Below are the code and all the weights of a small trained network. Each question names an input and a target symbol and asks about switching units off, where a switched-off unit gives its printed mean instead of its output.

import numpy as np


def w(rows, s, z=0):
    codes = np.array(rows[::2]) - 128.0
    scale = np.full(codes.shape[1], s)
    scale[-1] = z or s
    return codes * scale


def f(y):
    return y / 2 * (1 + np.tanh(0.7978845608 * (y + 0.044715 * y**3)))


def softmax(a):
    e = np.exp(a - a.max(-1, keepdims=True))
    return e / e.sum(-1, keepdims=True)


def log_softmax(a):
    a = a - a.max(-1, keepdims=True)
    return a - np.log(np.exp(a).sum(-1, keepdims=True))


def net(x, mask):
    ids = ['βεηθλμψ'.index(c) for c in x.split()]
    T = len(ids)
    res = E[ids] + P[:T]
    r = res
    for j in range(2):
        rows = slice(2 * j, 2 * j + 2)
        q, k, v = (r @ M[0][rows].T for M in (Q, K, V))
        z = softmax(np.where(np.tri(T) > 0, q @ k.T / 2**0.5, -1e9)) @ v
        o = O[0][rows]
        res = res + np.where(mask[j], z, o[:, -1]) @ o[:, :-1]
    y = f(res @ A[0][:, :-1].T + A[0][:, -1])
    res = res + np.where(mask[2:6], y, B[0][:, -1]) @ B[0][:, :-1]
    return log_softmax(res[-1] @ U[:, :-1].T + U[:, -1])


Q, K, V, O, A, B = {}, {}, {}, {}, {}, {}
E = w([
[121,117,122,87,157,150,199],'β',
[164,92,147,72,117,69,65],'ε',
[211,76,120,71,198,104,158],'η',
[195,153,152,177,132,102,190],'θ',
[165,66,69,109,107,141,253],'λ',
[136,151,66,126,196,138,64],'μ',
[128,182,58,215,70,213,144],'ψ',
],0.017)
P = w([
[39,167,147,104,43,124,94],'0',
[157,102,130,215,223,166,128],'1',
[2,174,113,109,30,62,128],'2',
[144,100,111,251,249,200,220],'3',
[13,176,125,49,52,90,187],'4',
[113,73,189,139,163,245,184],'5',
],0.0076)
Q[0] = w([
[77,130,126,2,135,41,154],'H1',
[173,197,52,130,84,76,59],'H1',
[207,153,95,223,217,182,134],'H2',
[103,59,115,44,138,42,26],'H2',
],0.0086)
K[0] = w([
[128,82,159,7,119,29,200],'H1',
[62,92,189,130,143,158,146],'H1',
[128,163,1,194,129,227,124],'H2',
[197,149,149,91,167,98,98],'H2',
],0.0084)
V[0] = w([
[209,224,81,234,165,185,131],'H1',
[49,184,52,110,254,140,45],'H1',
[72,212,92,183,94,169,76],'H2',
[117,84,99,29,58,90,115],'H2',
],0.0075)
O[0] = w([
[104,1,106,85,173,88,153,255],'H1',
[85,152,166,90,177,174,79,73],'H1',
[41,78,119,171,85,149,123,181],'H2',
[150,170,79,219,125,253,200,73],'H2',
],0.0094,0.0034)
A[0] = w([
[146,159,216,159,33,60,154,12],'N1',
[254,64,177,97,170,150,3,138],'N2',
[119,29,144,150,247,117,86,2],'N3',
[216,248,129,176,201,67,158,74],'N4',
],0.0065,0.0047)
B[0] = w([
[61,6,185,129,136,64,82,145],'N1',
[154,170,129,149,168,39,156,192],'N2',
[177,204,180,161,101,144,133,255],'N3',
[115,54,133,113,135,155,32,216],'N4',
],0.011,0.007)
U = w([
[59,111,44,138,174,120,111,50],'β',
[159,155,172,159,100,170,70,84],'ε',
[68,156,27,88,255,142,100,173],'η',
[196,166,131,170,96,112,209,49],'θ',
[209,32,101,62,186,218,108,25],'λ',
[67,250,165,126,203,159,211,253],'μ',
[100,76,205,132,124,115,112,174],'ψ',
],0.0073,0.004)

Each question gives the input, a string of symbols that net reads in full, and the target symbol t.
The units are the heads (2 rows each of Q, K, V and O) and the neurons (one row each of A and B). Each row of codes is followed by its name. A weight is (code - 128) times the scale printed after its matrix; where a second scale follows, it is the last column's (O, A, B and U).
mask holds one flag per unit, heads first, then neurons. A switched-off unit (its flag False) gives its mean, the last column of its rows in O or B, instead of its output. The means were averaged over made-up inputs and are rounded, as every weight is.
A unit's drop is (log p(t) with every unit on - log p(t) with that unit switched off) / (log p(t) with every unit on - log p(t) with every unit switched off).
The circuit of an input: a set's keep is (log p(t) with only the set's units on - log p(t) with every unit switched off) / (log p(t) with every unit on - log p(t) with every unit switched off). Starting from all 6 units, units are removed one at a time, each time the one whose removal leaves the highest keep (on an exact tie, the one counted first), for as long as the keep stays at least 0.8.
units of the circuit, in order: the units of the circuit, biggest drop first
most important unit: the unit with the biggest drop
top k neurons: the k neurons with the biggest drops, biggest first
heads that matter: for each layer, one digit per head in row order, 1 if its drop is at least 0.15 and else 0, layers parted by /
drop when u is switched off: that unit's drop, to one decimal
input μ β η μ β θ, target μ: most important unit	H1
input μ μ η θ, target μ: top 2 neurons	[N3, N4]
input θ λ ε β, target λ: units of the circuit, in order	[H2, N4, H1, N2]
input θ η ε θ ψ, target β: units of the circuit, in order	[H2, N3]
input μ ψ μ μ, target ψ: units of the circuit, in order	[H2, N3]
input β ε λ μ, target μ: top 2 neurons	[N3, N2]
input β θ θ η, target θ: heads that matter	10
input η μ η λ, target μ: heads that matter	11
input θ θ η ε, target θ: heads that matter	00
input ε ε μ ε η μ, target μ: units of the circuit, in order	[H1, N4, N3]
input μ θ β θ η η, target θ: units of the circuit, in order	[N2, N4]
input β λ θ θ, target λ: units of the circuit, in order	[H2, N4]
input ψ θ θ, target ψ: units of the circuit, in order	[H2, N1]
input β β λ λ β θ, target λ: units of the circuit, in order	[H2, N4, N3]
input β ε μ η β ψ, target ψ: units of the circuit, in order	[H2]
input θ ψ η λ, target ψ: heads that matter	11
input ε β ε ψ ψ μ, target ψ: heads that matter	11
input ε ψ ψ θ θ ε, target θ: top 2 neurons	[N2, N4]
input η ψ ε, target ε: top 2 neurons	[N4, N2]
input η μ η η, target μ: units of the circuit, in order	[N3, H1, N4]
input μ ψ ε, target ε: units of the circuit, in order	[H1]
input β β μ ε, target μ: heads that matter	10
input η θ ψ η, target ψ: top 2 neurons	[N3, N2]
input μ ε λ ψ, target ψ: drop when N3 is switched off	0.2
input ψ β ψ β, target ψ: drop when N1 is switched off	-0.1
input η β η, target λ: drop when H2 is switched off	1.5
input μ ψ ψ β μ η, target μ: drop when H2 is switched off	-0.3
input ψ ε ψ θ, target ψ: top neuron	[N2]
